Below is a small trained network, with its code and all its weights. Each question gives an input and a target symbol and asks what happens when units are switched off, that is, made to give their printed mean instead of their output.

import numpy as np


def w(rows, s, z=0):
    codes = np.array(rows[::2]) - 128.0
    scale = np.full(codes.shape[1], s)
    scale[-1] = z or s
    return codes * scale


def f(y):
    return y / 2 * (1 + np.tanh(0.7978845608 * (y + 0.044715 * y**3)))


def softmax(a):
    e = np.exp(a - a.max(-1, keepdims=True))
    return e / e.sum(-1, keepdims=True)


def log_softmax(a):
    a = a - a.max(-1, keepdims=True)
    return a - np.log(np.exp(a).sum(-1, keepdims=True))


def net(x, mask):
    ids = ['αεηστψ'.index(c) for c in x.split()]
    T = len(ids)
    res = E[ids] + P[:T]
    r = res
    for j in range(3):
        rows = slice(4 * j, 4 * j + 4)
        q, k, v = (r @ M[0][rows].T for M in (Q, K, V))
        z = softmax(np.where(np.tri(T) > 0, q @ k.T / 4**0.5, -1e9)) @ v
        o = O[0][rows]
        res = res + np.where(mask[j], z, o[:, -1]) @ o[:, :-1]
    y = f(res @ A[0][:, :-1].T + A[0][:, -1])
    res = res + np.where(mask[3:19], y, B[0][:, -1]) @ B[0][:, :-1]
    return log_softmax(res[-1] @ U[:, :-1].T + U[:, -1])


Q, K, V, O, A, B = {}, {}, {}, {}, {}, {}
E = w([
[135,70,59,60,164,85,183,205,65,123,142,183],'α',
[93,163,171,138,92,135,161,147,32,131,191,166],'ε',
[84,155,188,84,96,87,132,202,162,115,96,158],'η',
[72,141,89,127,82,224,186,190,187,147,135,119],'σ',
[80,132,170,186,253,145,167,148,138,155,140,99],'τ',
[53,97,140,80,128,114,171,58,130,194,90,63],'ψ',
],0.0053)
P = w([
[158,161,134,140,121,146,79,79,141,122,129,172],'0',
[75,192,106,100,156,128,92,169,83,185,84,172],'1',
[102,175,124,154,122,102,184,174,90,169,69,111],'2',
[130,93,142,199,80,135,116,214,65,219,39,113],'3',
[124,83,189,146,96,163,166,175,94,138,93,71],'4',
[157,23,215,108,105,210,152,157,88,70,102,89],'5',
[102,99,193,87,121,152,181,138,139,92,160,74],'6',
[88,143,155,52,164,155,208,88,147,50,157,146],'7',
[43,165,145,81,147,106,171,138,155,160,175,116],'8',
[75,182,109,144,128,68,225,106,174,172,152,160],'9',
[53,131,127,172,96,63,153,157,152,253,151,124],'10',
],0.0054)
Q[0] = w([
[143,103,162,143,129,141,93,131,115,121,101,106],'H1',
[198,122,76,127,132,150,32,86,110,102,110,112],'H1',
[58,92,187,90,111,145,207,178,81,150,130,132],'H1',
[118,120,138,119,152,114,185,122,160,120,125,138],'H1',
[157,102,131,144,89,103,149,94,185,110,150,106],'H2',
[128,132,111,153,128,108,141,98,161,136,156,136],'H2',
[217,135,37,143,126,119,53,72,120,91,153,119],'H2',
[89,119,151,93,135,134,183,176,120,112,140,146],'H2',
[18,186,104,150,145,86,211,170,124,253,91,131],'H3',
[160,150,99,116,186,170,135,23,149,91,99,132],'H3',
[146,248,32,168,121,41,145,80,160,136,147,205],'H3',
[209,79,84,239,88,105,23,110,116,209,82,132],'H3',
],0.023)
K[0] = w([
[126,146,133,120,98,146,163,97,168,98,168,130],'H1',
[32,122,173,102,152,96,198,196,117,129,127,73],'H1',
[213,134,110,134,164,123,89,28,225,82,139,184],'H1',
[146,163,113,139,97,132,67,77,131,156,124,155],'H1',
[181,85,86,108,102,101,96,82,95,130,116,166],'H2',
[150,148,96,111,144,134,98,127,101,121,122,166],'H2',
[83,77,77,78,159,79,202,215,60,137,133,108],'H2',
[138,153,152,153,98,121,132,92,136,116,182,146],'H2',
[22,159,99,101,173,55,145,23,206,206,202,116],'H3',
[183,79,144,108,142,135,117,31,63,72,118,177],'H3',
[132,204,82,51,160,142,80,107,167,59,236,255],'H3',
[106,205,43,151,123,99,38,177,46,232,81,191],'H3',
],0.019)
V[0] = w([
[129,102,150,149,232,73,135,77,53,149,144,104],'H1',
[155,107,65,88,149,102,138,186,99,113,134,187],'H1',
[139,147,212,108,170,35,87,150,151,116,79,166],'H1',
[114,84,85,35,97,94,136,75,156,158,63,118],'H1',
[51,171,195,132,128,126,149,145,99,137,148,115],'H2',
[113,142,172,180,141,146,111,98,124,162,111,93],'H2',
[121,150,167,108,46,132,121,71,19,123,164,152],'H2',
[178,117,37,155,159,117,124,147,115,112,167,136],'H2',
[107,123,166,69,88,72,100,90,195,135,32,109],'H3',
[96,101,60,135,161,208,147,43,124,181,114,78],'H3',
[113,148,118,157,124,208,129,191,232,119,97,131],'H3',
[136,131,176,176,253,118,110,113,139,133,91,121],'H3',
],0.019)
O[0] = w([
[254,211,116,116,119,140,112,125,186,92,147,63,67],'H1',
[161,92,222,119,109,137,164,114,151,109,39,143,90],'H1',
[90,120,168,155,75,97,118,187,190,65,157,25,194],'H1',
[83,175,112,179,153,150,127,147,73,20,50,144,116],'H1',
[151,158,185,155,124,122,158,179,122,180,100,59,239],'H2',
[159,197,109,152,145,119,148,154,141,144,166,81,167],'H2',
[130,112,143,140,157,221,43,195,124,212,109,89,207],'H2',
[169,79,110,82,119,145,112,51,168,134,131,169,1],'H2',
[189,188,196,110,119,92,207,152,89,21,104,184,230],'H3',
[121,95,141,211,133,147,154,58,132,144,2,36,222],'H3',
[38,209,21,137,95,70,162,118,93,79,110,101,164],'H3',
[49,60,167,193,160,85,190,146,186,61,177,104,150],'H3',
],0.0096,0.0053)
A[0] = w([
[145,155,106,111,118,165,156,110,76,107,78,208,145],'N1',
[109,159,110,117,130,83,163,106,154,33,97,157,69],'N2',
[155,77,115,84,132,170,35,107,209,135,102,148,133],'N3',
[90,130,80,136,135,137,123,115,179,133,139,133,114],'N4',
[149,146,127,54,115,115,174,115,97,196,96,155,147],'N5',
[109,73,145,102,165,122,126,124,133,91,129,163,132],'N6',
[166,130,184,84,116,126,129,201,86,86,206,197,122],'N7',
[254,217,140,116,156,170,136,152,108,140,104,93,188],'N8',
[137,72,209,116,115,132,236,175,150,182,178,155,231],'N9',
[139,131,57,149,107,138,162,105,155,129,119,115,120],'N10',
[46,155,76,115,136,118,104,167,117,155,224,119,250],'N11',
[182,105,178,144,95,137,121,98,125,84,78,126,50],'N12',
[198,137,141,73,88,99,103,125,167,67,212,185,80],'N13',
[197,132,108,120,86,48,136,85,155,103,176,66,116],'N14',
[99,161,102,32,24,128,122,121,119,154,97,123,133],'N15',
[137,108,90,149,102,106,130,78,127,109,103,67,122],'N16',
],0.0071,0.0023)
B[0] = w([
[166,130,59,116,115,134,120,82,161,58,44,175,157],'N1',
[141,135,142,120,110,167,88,168,83,207,97,79,156],'N2',
[109,138,137,173,122,99,210,101,74,124,31,131,136],'N3',
[103,115,128,65,84,109,126,152,43,154,155,131,137],'N4',
[224,112,94,186,117,175,88,119,133,86,127,175,160],'N5',
[131,101,146,152,115,116,154,82,154,128,110,178,131],'N6',
[158,123,188,124,107,46,172,66,203,95,232,127,181],'N7',
[240,169,90,108,119,155,99,87,153,76,66,157,234],'N8',
[129,56,252,80,112,149,105,77,150,140,130,146,253],'N9',
[134,102,184,120,128,110,134,162,119,122,156,142,136],'N10',
[79,132,3,93,117,99,115,126,135,153,209,108,241],'N11',
[45,154,116,146,151,101,138,145,123,137,170,137,169],'N12',
[78,102,142,171,156,177,110,132,74,181,51,104,149],'N13',
[105,147,201,105,106,97,124,152,98,43,151,240,151],'N14',
[157,139,88,192,245,167,124,122,136,71,148,108,162],'N15',
[115,159,204,77,134,105,113,216,113,103,120,164,156],'N16',
],0.0067,0.011)
U = w([
[146,128,196,171,121,159,180,120,129,93,33,123,251],'α',
[171,100,125,98,140,202,17,137,171,251,154,93,45],'ε',
[20,94,149,142,104,90,168,178,141,153,161,76,151],'η',
[91,68,84,132,156,127,142,45,92,150,112,220,25],'σ',
[160,162,141,57,80,75,128,123,179,84,208,182,101],'τ',
[112,204,39,167,173,140,113,165,85,94,105,101,155],'ψ',
],0.0025,0.0014)

Each question gives the input, a string of symbols that net reads in full, and the target symbol t.
The units are the heads (4 rows each of Q, K, V and O) and the neurons (one row each of A and B). Each row of codes is followed by its name. A weight is (code - 128) times the scale printed after its matrix; where a second scale follows, it is the last column's (O, A, B and U).
mask holds one flag per unit, heads first, then neurons. A switched-off unit (its flag False) gives its mean, the last column of its rows in O or B, instead of its output. The means were averaged over made-up inputs and are rounded, as every weight is.
A unit's drop is (log p(t) with every unit on - log p(t) with that unit switched off) / (log p(t) with every unit on - log p(t) with every unit switched off).
The circuit of an input: a set's keep is (log p(t) with only the set's units on - log p(t) with every unit switched off) / (log p(t) with every unit on - log p(t) with every unit switched off). Starting from the 12 units with the biggest drops (on a tie, the unit counted first), units are removed one at a time, each time the one whose removal leaves the highest keep (on an exact tie, the one counted first), for as long as the keep stays at least 0.8.
units of the circuit, in order: the units of the circuit, biggest drop first
top k neurons: the k neurons with the biggest drops, biggest first
heads that matter: for each layer, one digit per head in row order, 1 if its drop is at least 0.15 and else 0, layers parted by /
drop of u: that unit's drop, to one decimal
input α ε α η ψ α, target α: units of the circuit, in order => H1, H3
input η α ψ α τ η, target η: units of the circuit, in order => H3, H1
input α σ ε τ ε ψ ψ ψ τ, target α: units of the circuit, in order => H1, H3
input α ψ α ψ α ε, target α: heads that matter => 101
input ε τ ψ τ, target ε: units of the circuit, in order => H1, H2
input ε η σ σ ψ ε ε ε η η, target ε: units of the circuit, in order => H2, H1
input ψ η ψ σ ψ ε, target ψ: units of the circuit, in order => H1, N9
input σ τ τ η α η τ η ε, target σ: heads that matter => 110
input α η τ η σ ε, target ψ: heads that matter => 001
input η α α ψ τ η σ, target η: heads that matter => 101
input τ τ ψ η, target τ: heads that matter => 110
input η ε η α α, target τ: units of the circuit, in order => H3
input σ ψ η σ η η ε ε α η σ, target ψ: units of the circuit, in order => H3, N9
input τ η η η ψ τ η η σ α, target τ: units of the circuit, in order => H1, N14
input ε ψ η η η, target ε: units of the circuit, in order => H2
input α σ σ ε ε η ψ α σ, target α: units of the circuit, in order => H1, H3
input η τ ψ η η σ α, target ψ: top 2 neurons => N9, N15
input η τ α α α ε α, target ε: heads that matter => 001
input η α ε η ψ η τ η σ, target η: units of the circuit, in order => H3, H1, N8
input ψ σ σ η α η, target ψ: units of the circuit, in order => H1
input τ α τ α ψ, target τ: units of the circuit, in order => H1, H2
input τ η ε σ α σ τ α ε η η, target τ: top 2 neurons => N7, N14
input σ ε η α ψ σ ψ, target σ: heads that matter => 110
input α ε η ε η α ψ ε α α ε, target ε: heads that matter => 011
input ψ σ α ε ε ψ ψ ε η, target ψ: top 2 neurons => N9, N7
input ε ε τ η τ η η σ ψ η α, target ε: drop of N8 => 0.0
input ε τ η η η η σ ψ ε τ ψ, target ε: drop of N16 => 0.0
input η η ψ τ σ η, target η: drop of H1 => 0.3
input σ τ σ ψ η α ψ τ η, target σ: drop of H2 => 0.2
input σ τ σ ε ε η ε, target σ: top neuron => N1
